Below is a small trained network, with its code and all its weights. Each question gives an input and a class and asks what happens when units are switched off, that is, made to give their printed mean instead of their output.

import numpy as np


def w(rows, s, z=0):
    codes = np.array(rows[::2]) - 128.0
    scale = np.full(codes.shape[1], s)
    scale[-1] = z or s
    return codes * scale


def norm(h):
    return h / np.sqrt((h * h).mean(-1, keepdims=True) + 1e-5)


def f(y):
    return y / 2 * (1 + np.tanh(0.7978845608 * (y + 0.044715 * y**3)))


def log_softmax(a):
    a = a - a.max(-1, keepdims=True)
    return a - np.log(np.exp(a).sum(-1, keepdims=True))


def net(x, mask):
    res = np.array(x, float).reshape(1, 6) / 4 @ E
    u = 0
    for l in range(4):
        y = f(norm(res) @ A[l][:, :-1].T + A[l][:, -1])
        res = res + np.where(mask[u : u + 9], y, B[l][:, -1]) @ B[l][:, :-1]
        u += 9
    return log_softmax(norm(res)[-1] @ U[:, :-1].T + U[:, -1])


A, B = {}, {}
E = w([
[130,126,125,127,131,135,134],'x0',
[226,73,163,196,126,96,145],'x1',
[153,58,247,15,154,173,98],'x2',
[88,35,74,126,190,117,112],'x3',
[212,106,24,2,62,79,213],'x4',
[42,63,155,140,9,56,135],'x5',
],0.00065)
A[0] = w([
[98,98,169,160,55,46,126,175],'0.n0',
[5,200,87,35,123,169,90,52],'0.n1',
[184,116,63,49,111,94,204,252],'0.n2',
[214,104,156,183,108,86,129,192],'0.n3',
[107,118,120,124,140,157,148,193],'0.n4',
[125,130,132,127,134,121,136,129],'0.n5',
[125,94,174,76,159,155,138,106],'0.n6',
[15,205,94,42,127,156,91,52],'0.n7',
[85,134,175,211,137,192,39,80],'0.n8',
],0.0027,0.0012)
B[0] = w([
[115,138,107,143,171,226,153,192],'0.n0',
[251,28,179,241,153,103,170,180],'0.n1',
[58,138,186,159,211,104,134,250],'0.n2',
[155,55,157,206,176,152,183,168],'0.n3',
[111,128,118,137,148,106,85,162],'0.n4',
[128,128,128,128,128,128,127,128],'0.n5',
[109,134,90,139,115,132,69,137],'0.n6',
[234,48,180,232,139,123,167,170],'0.n7',
[78,163,167,83,200,24,238,195],'0.n8',
],0.0019,0.0014)
A[1] = w([
[195,115,77,67,82,87,151,34],'1.n0',
[211,102,17,4,64,83,191,72],'1.n1',
[79,108,118,139,173,193,175,86],'1.n2',
[221,223,100,101,240,106,17,113],'1.n3',
[214,98,13,5,65,90,194,96],'1.n4',
[202,105,54,51,80,94,180,5],'1.n5',
[112,134,126,117,148,137,150,119],'1.n6',
[135,111,125,143,133,162,151,100],'1.n7',
[144,123,134,136,110,97,104,136],'1.n8',
],0.0018,0.0016)
B[1] = w([
[91,167,197,199,105,178,82,9],'1.n0',
[42,177,251,244,201,126,101,56],'1.n1',
[171,125,148,116,106,60,204,145],'1.n2',
[54,72,93,124,71,230,247,170],'1.n3',
[36,169,243,237,232,118,102,75],'1.n4',
[96,177,245,219,105,152,100,2],'1.n5',
[137,119,135,118,121,110,155,137],'1.n6',
[137,128,134,147,116,124,127,116],'1.n7',
[116,141,121,130,137,150,107,123],'1.n8',
],0.0015,0.00073)
A[2] = w([
[104,156,154,129,94,125,99,37],'2.n0',
[175,111,142,148,161,127,162,154],'2.n1',
[141,71,222,49,163,158,77,160],'2.n2',
[51,70,159,151,1,74,98,94],'2.n3',
[145,150,91,164,136,87,129,12],'2.n4',
[151,153,93,165,139,82,134,1],'2.n5',
[177,228,191,141,53,156,128,94],'2.n6',
[178,229,197,145,56,152,130,94],'2.n7',
[143,167,55,182,131,73,143,42],'2.n8',
],0.0027,0.0006)
B[2] = w([
[116,106,130,119,184,155,111,56],'2.n0',
[108,103,139,162,60,126,151,214],'2.n1',
[92,177,88,173,63,131,102,254],'2.n2',
[228,198,82,84,251,227,185,150],'2.n3',
[112,130,148,108,92,155,94,133],'2.n4',
[103,126,149,115,90,161,92,138],'2.n5',
[88,26,61,113,192,97,100,94],'2.n6',
[82,30,64,117,194,92,99,99],'2.n7',
[103,138,141,108,64,166,68,200],'2.n8',
],0.0022,0.00099)
A[3] = w([
[103,106,133,121,127,153,131,29],'3.n0',
[136,163,105,127,117,104,158,254],'3.n1',
[96,146,192,187,198,132,71,51],'3.n2',
[169,165,109,119,163,177,155,145],'3.n3',
[148,168,135,120,71,105,108,246],'3.n4',
[94,64,68,128,142,84,124,190],'3.n5',
[156,78,250,26,120,157,73,93],'3.n6',
[127,132,121,123,105,68,165,217],'3.n7',
[147,163,131,118,110,76,164,229],'3.n8',
],0.0023,0.00083)
B[3] = w([
[145,129,104,160,153,120,145,84],'3.n0',
[116,115,173,92,114,167,75,254],'3.n1',
[121,159,169,107,119,52,210,82],'3.n2',
[142,123,136,83,107,180,151,165],'3.n3',
[77,120,151,159,115,171,79,176],'3.n4',
[151,108,126,74,134,91,32,219],'3.n5',
[60,208,6,251,89,138,102,82],'3.n6',
[123,137,179,112,143,144,59,245],'3.n7',
[104,133,187,113,128,167,81,233],'3.n8',
],0.0019,0.00079)
U = w([
[18,243,255,150,223,25,189,130],'0',
[129,93,158,95,93,167,98,190],'1',
[72,229,19,200,3,162,41,120],'2',
[224,161,74,52,191,236,245,112],'3',
[232,53,178,227,84,74,165,113],'4',
[124,49,22,43,201,14,45,107],'5',
[223,221,136,38,54,24,118,7],'6',
],0.0055,0.011)

Each question gives the input, the list of numbers given to net, and the class t.
The units are the neurons (one row each of A and B). Each row of codes is followed by its name. A weight is (code - 128) times the scale printed after its matrix; where a second scale follows, it is the last column's (A, B and U).
mask holds one flag per neuron, layer by layer. A switched-off neuron (its flag False) gives its mean, the last column of its row in B, instead of its output. The means were averaged over made-up inputs and are rounded, as every weight is.
A unit's drop is (log p(t) with every unit on - log p(t) with that unit switched off) / (log p(t) with every unit on - log p(t) with every unit switched off).
The circuit of an input: a set's keep is (log p(t) with only the set's units on - log p(t) with every unit switched off) / (log p(t) with every unit on - log p(t) with every unit switched off). Starting from the 12 units with the biggest drops (on a tie, the unit counted first), units are removed one at a time, each time the one whose removal leaves the highest keep (on an exact tie, the one counted first), for as long as the keep stays at least 0.8.
circuit, biggest first: the units of the circuit, biggest drop first
top k neurons in layer l: the k neurons of layer l with the biggest drops, biggest first
input [6,-8,-4,4,5,2], class 4: circuit, biggest first	[0.n1; 0.n7]
input [2,5,-4,4,3,5], class 3: circuit, biggest first	[2.n3; 0.n1]
input [-5,2,-6,3,-1,8], class 3: circuit, biggest first	[2.n3; 2.n2]
input [1,-7,7,-6,-2,-1], class 2: circuit, biggest first	[3.n6]
input [1,-2,-4,-2,8,7], class 0: circuit, biggest first	[1.n4; 1.n1]
input [3,-5,8,-4,2,-4], class 2: circuit, biggest first	[3.n6; 2.n3]
input [-6,-3,-2,-8,7,-1], class 5: circuit, biggest first	[2.n7; 2.n6; 0.n8; 0.n2]
input [-3,5,0,-3,5,2], class 0: circuit, biggest first	[0.n1; 1.n4]
input [-4,-4,-2,1,-5,8], class 3: circuit, biggest first	[2.n3; 0.n2]
input [-1,-3,-7,-2,4,8], class 3: circuit, biggest first	[2.n3; 2.n2]
input [-3,7,-5,1,1,8], class 3: circuit, biggest first	[2.n3; 0.n1]
input [7,-5,3,-8,-7,-1], class 5: top 2 neurons in layer 0	[0.n2; 0.n3]
input [4,6,-7,-8,6,-4], class 5: top 2 neurons in layer 0	[0.n8; 0.n1]
input [6,6,-4,8,-4,2], class 5: circuit, biggest first	[0.n1; 0.n7; 2.n2; 3.n5]
input [-4,8,8,0,-8,6], class 0: top neuron in layer 0	[0.n8]
input [3,1,-1,-1,6,4], class 0: top 3 neurons in layer 1	[1.n4; 1.n1; 1.n3]
input [8,7,6,-8,-8,-4], class 0: top 3 neurons in layer 0	[0.n8; 0.n1; 0.n7]
input [-1,-6,5,-7,-5,-4], class 5: top 2 neurons in layer 0	[0.n2; 0.n3]
input [-5,-5,6,6,6,2], class 0: top 4 neurons in layer 1	[1.n4; 1.n1; 1.n5; 1.n0]
input [-5,5,1,-8,6,-2], class 5: top 4 neurons in layer 0	[0.n8; 0.n1; 0.n2; 0.n7]
input [-7,6,-4,-8,7,3], class 5: top 2 neurons in layer 2	[2.n7; 2.n6]
input [3,-8,7,6,2,2], class 4: top neuron in layer 0	[0.n1]
input [4,6,0,-2,8,2], class 0: top 2 neurons in layer 0	[0.n1; 0.n7]
input [4,-3,-5,8,-5,2], class 5: top 2 neurons in layer 0	[0.n2; 0.n8]
input [-5,-1,5,-1,-1,6], class 3: top 2 neurons in layer 2	[2.n3; 2.n8]
